-.14 -.12 -.07 -.15 -.02 -.08 .08 .09 -.10 -.22 .53 -.39 .01 .01 .14 -.08 .16 .09 -.08 -.12 -.46 .18 -.09 .07 -.11 -.01 .13 .37 -.06 -.01 | C
-.22 -.14 .23 -.01 -.03 .01 .09 -.04 -.17 .06 .39 -.52 .05 .23 .10 .23 .18 -.27 .09 .05 .43 -.14 .18 -.05 .05 -.09 -.36 -.14 -.20 -.13 | C
.14 .01 -.09 .05 .17 .22 .18 .14 .14 -.04 -.32 .09 .06 .02 -.24 -.07 .03 .29 .04 .07 -.04 .25 .09 -.31 -.05 -.07 .14 -.16 .17 .51 | F
.11 .14 .08 -.06 .18 .22 .24 -.07 .11 .01 -.70 .11 -.04 -.03 -.07 .16 -.19 -.15 .35 .02 .37 -.13 .05 -.40 .04 -.16 -.22 -.05 -.12 -.33 | F
-.01 -.10 .25 -.01 -.02 .04 -.15 .13 -.04 .10 .09 .09 .19 .42 .30 -.01 -.06 .06 .50 -.15 -.21 -.13 .05 -.04 .01 .20 .15 .08 .00 .08 | D
-.11 -.10 .24 .14 .21 -.03 -.21 .18 -.40 .27 .28 -.19 .55 .04 .12 .19 .01 -.10 -.23 -.06 -.04 .15 .08 .01 .08 .04 .04 .17 -.01 .48 | D
-.09 .06 .24 .09 .17 .05 -.21 .17 -.31 -.16 .44 -.31 .29 -.02 .22 .07 .11 .04 -.13 -.15 .04 .17 .09 -.08 -.26 .01 .11 .00 -.01 .35 | D
.14 .08 -.01 -.03 .10 .10 .16 -.01 .17 -.21 -.46 .18 .04 -.07 .00 -.12 -.14 .11 -.01 .02 -.05 -.02 -.13 -.18 .05 -.35 -.17 -.10 .06 .14 | F
-.14 .03 -.23 .23 .44 .06 -.03 -.19 -.35 .09 -.23 -.08 .03 .03 -.53 .57 .27 -.20 .25 .12 .78 -.37 .48 -.06 -.24 -.02 -.11 -.23 .05 .15 | F
-.33 .12 -.15 .32 .25 .00 -.21 -.08 -.47 .12 .88 -.63 .05 -.03 -.27 .21 .41 -.01 -.09 -.05 .37 .35 .13 .31 -.17 .03 -.01 -.08 .05 .17 | C
.03 -.04 -.06 -.15 -.03 .14 .22 -.12 .26 .07 -.22 .28 .00 .01 .05 .02 -.01 .05 .12 -.09 -.03 -.28 -.11 -.31 .11 -.19 -.21 -.02 .14 .10 | F
-.13 .16 .12 .10 .18 .04 -.02 .04 -.30 -.17 .38 -.06 .30 -.04 .22 .22 -.24 -.11 .04 -.09 .18 .09 .00 -.10 -.03 -.05 -.01 .00 -.05 .17 | D
-.21 .03 -.19 .02 .34 .10 .07 .05 -.38 .02 .56 -.36 .16 .01 .24 .32 .24 -.35 -.09 -.05 .58 -.20 .10 -.01 -.16 .10 .02 .02 -.16 -.19 | C
-.24 .02 -.16 .20 -.28 -.23 .32 .05 -.32 -.04 .40 -.27 .07 .09 -.09 .05 -.12 -.01 -.09 .02 -.11 .38 -.11 .10 -.08 .08 .12 .10 -.21 -.12 | C
.12 -.01 -.12 -.07 .12 .29 .20 -.02 .11 -.03 -.73 .36 -.12 -.02 -.15 -.05 .02 .15 .00 .06 .20 .10 .05 -.37 -.03 -.08 -.06 -.05 -.01 -.01 | F
-.09 -.07 .07 -.01 -.11 .28 -.08 -.14 -.11 .02 .17 -.12 .22 .04 .00 .18 .06 -.25 .07 .01 .55 -.03 -.12 -.17 -.08 .03 -.14 -.06 -.11 -.46 | C
-.23 .13 .17 .16 .26 .04 .11 .16 -.45 .05 -.08 .00 .32 .22 -.16 .26 .01 -.14 -.14 -.13 .16 -.24 .35 -.10 -.05 -.26 -.17 -.02 .03 .35 | D
-.04 -.06 .05 -.15 .00 .09 -.31 .17 -.05 .00 .55 -.39 .03 -.09 .21 -.11 .08 -.09 -.11 -.09 -.49 .43 -.15 -.18 -.04 .02 .29 -.04 .16 .15 | C
